Here is a tiny trained network, its code and every weight. The questions are about switching its units off for an input and a target symbol, where a switched-off unit gives its printed mean instead of its output.

import numpy as np


def w(rows, s, z=0):
    codes = np.array(rows[::2]) - 128.0
    scale = np.full(codes.shape[1], s)
    scale[-1] = z or s
    return codes * scale


def f(y):
    return y / 2 * (1 + np.tanh(0.7978845608 * (y + 0.044715 * y**3)))


def softmax(a):
    e = np.exp(a - a.max(-1, keepdims=True))
    return e / e.sum(-1, keepdims=True)


def log_softmax(a):
    a = a - a.max(-1, keepdims=True)
    return a - np.log(np.exp(a).sum(-1, keepdims=True))


def net(x, mask):
    ids = ['εμσφψω'.index(c) for c in x.split()]
    T = len(ids)
    res = E[ids] + P[:T]
    r = res
    for j in range(3):
        rows = slice(2 * j, 2 * j + 2)
        q, k, v = (r @ M[0][rows].T for M in (Q, K, V))
        z = softmax(np.where(np.tri(T) > 0, q @ k.T / 2**0.5, -1e9)) @ v
        o = O[0][rows]
        res = res + np.where(mask[j], z, o[:, -1]) @ o[:, :-1]
    y = f(res @ A[0][:, :-1].T + A[0][:, -1])
    res = res + np.where(mask[3:15], y, B[0][:, -1]) @ B[0][:, :-1]
    return log_softmax(res[-1] @ U[:, :-1].T + U[:, -1])


Q, K, V, O, A, B = {}, {}, {}, {}, {}, {}
E = w([
[32,169,168,100,130],'ε',
[133,163,53,182,168],'μ',
[168,70,14,5,173],'σ',
[58,175,129,108,155],'φ',
[120,99,209,148,120],'ψ',
[198,72,126,177,176],'ω',
],0.015)
P = w([
[227,254,81,102,86],'0',
[161,190,90,112,85],'1',
[119,168,135,89,146],'2',
[83,113,123,111,91],'3',
[62,80,119,119,54],'4',
[48,117,190,46,168],'5',
],0.0088)
Q[0] = w([
[195,68,175,120,127],'h0',
[124,125,118,167,148],'h0',
[211,9,67,91,189],'h1',
[149,108,213,249,167],'h1',
[122,101,62,7,169],'h2',
[189,131,236,58,67],'h2',
],0.018)
K[0] = w([
[162,134,120,63,114],'h0',
[180,156,153,117,139],'h0',
[209,38,44,113,200],'h1',
[146,75,245,115,78],'h1',
[62,109,133,34,181],'h2',
[178,120,204,81,6],'h2',
],0.019)
V[0] = w([
[153,86,124,59,106],'h0',
[196,164,193,204,148],'h0',
[147,107,80,249,222],'h1',
[84,53,158,92,143],'h1',
[124,87,110,132,180],'h2',
[129,120,206,130,178],'h2',
],0.014)
O[0] = w([
[83,170,197,158,95,189],'h0',
[218,136,44,120,159,2],'h0',
[55,165,238,68,41,33],'h1',
[189,186,101,130,91,107],'h1',
[165,113,73,141,119,157],'h2',
[95,67,111,177,2,51],'h2',
],0.0088,0.0085)
A[0] = w([
[5,123,113,159,131,129],'n0',
[142,143,207,134,85,33],'n1',
[86,45,183,130,67,79],'n2',
[193,165,162,76,73,97],'n3',
[17,14,195,125,86,146],'n4',
[166,173,94,177,156,253],'n5',
[151,138,131,138,95,18],'n6',
[136,56,141,171,156,124],'n7',
[107,254,143,138,110,183],'n8',
[191,40,216,151,82,245],'n9',
[80,119,192,184,125,66],'n10',
[48,92,116,72,104,203],'n11',
],0.014,0.0033)
B[0] = w([
[83,93,141,112,87,246],'n0',
[99,27,132,110,116,179],'n1',
[100,181,68,185,232,197],'n2',
[162,66,246,94,140,132],'n3',
[249,214,201,69,84,255],'n4',
[149,192,100,119,74,214],'n5',
[124,155,214,138,195,120],'n6',
[182,174,64,99,168,150],'n7',
[220,136,3,123,101,180],'n8',
[143,41,54,80,65,201],'n9',
[76,100,136,231,166,201],'n10',
[37,86,144,186,135,192],'n11',
],0.013,0.0095)
U = w([
[152,164,40,115,148,176],'ε',
[22,32,75,162,193,168],'μ',
[103,103,172,73,84,124],'σ',
[128,181,170,144,142,44],'φ',
[133,128,127,151,169,3],'ψ',
[170,99,140,253,217,153],'ω',
],0.0065,0.0058)

Each question gives the input, a string of symbols that net reads in full, and the target symbol t.
The units are the heads (2 rows each of Q, K, V and O) and the neurons (one row each of A and B). Each row of codes is followed by its name. A weight is (code - 128) times the scale printed after its matrix; where a second scale follows, it is the last column's (O, A, B and U).
mask holds one flag per unit, heads first, then neurons. A switched-off unit (its flag False) gives its mean, the last column of its rows in O or B, instead of its output. The means were averaged over made-up inputs and are rounded, as every weight is.
A unit's drop is (log p(t) with every unit on - log p(t) with that unit switched off) / (log p(t) with every unit on - log p(t) with every unit switched off).
The circuit of an input: a set's keep is (log p(t) with only the set's units on - log p(t) with every unit switched off) / (log p(t) with every unit on - log p(t) with every unit switched off). Starting from the 12 units with the biggest drops (on a tie, the unit counted first), units are removed one at a time, each time the one whose removal leaves the highest keep (on an exact tie, the one counted first), for as long as the keep stays at least 0.8.
circuit, biggest first: the units of the circuit, biggest drop first
top k neurons: the k neurons with the biggest drops, biggest first
which heads matter: for each layer, one digit per head in row order, 1 if its drop is at least 0.15 and else 0, layers parted by /
input ψ μ μ, target μ: top 3 neurons => [n4 n11 n5]
input μ σ ε μ ω μ, target σ: circuit, biggest first => [h1 n0]
input σ ψ μ ε, target ε: circuit, biggest first => [h1 n5]
input μ φ φ φ, target σ: circuit, biggest first => [h2 n4]
input σ ε ω σ σ σ, target φ: circuit, biggest first => [n4 h0 n2]
input σ φ σ, target μ: top 2 neurons => [n4 n11]
input σ σ ψ, target ω: which heads matter => 100
input ω ψ σ ψ μ φ, target ε: which heads matter => 110
input φ σ μ φ, target μ: circuit, biggest first => [n4 h0]
input σ φ φ ε ψ, target ω: top 4 neurons => [n4 n2 n10 n5]
input σ ψ ψ σ σ, target σ: which heads matter => 101
input μ μ σ μ, target σ: circuit, biggest first => [h1]
input σ σ ω φ, target ε: circuit, biggest first => [h1 n8]
input φ ω φ, target μ: which heads matter => 111
input ω σ ε, target ε: which heads matter => 010
input ω φ μ ψ, target ε: which heads matter => 100
input σ μ σ φ ε σ, target σ: top 2 neurons => [n4 n10]
input ψ ε ε ω ε ψ, target ε: which heads matter => 110
input φ ε ε, target μ: circuit, biggest first => [n4 h1]
input σ μ ω μ σ, target μ: top 3 neurons => [n11 n4 n5]
input φ σ φ μ μ, target μ: top 2 neurons => [n4 n8]
input σ φ σ σ ψ σ, target φ: circuit, biggest first => [n4 h0]
input ω μ ω ω, target σ: top 3 neurons => [n3 n2 n10]
input φ σ φ φ, target σ: top 3 neurons => [n4 n0 n2]
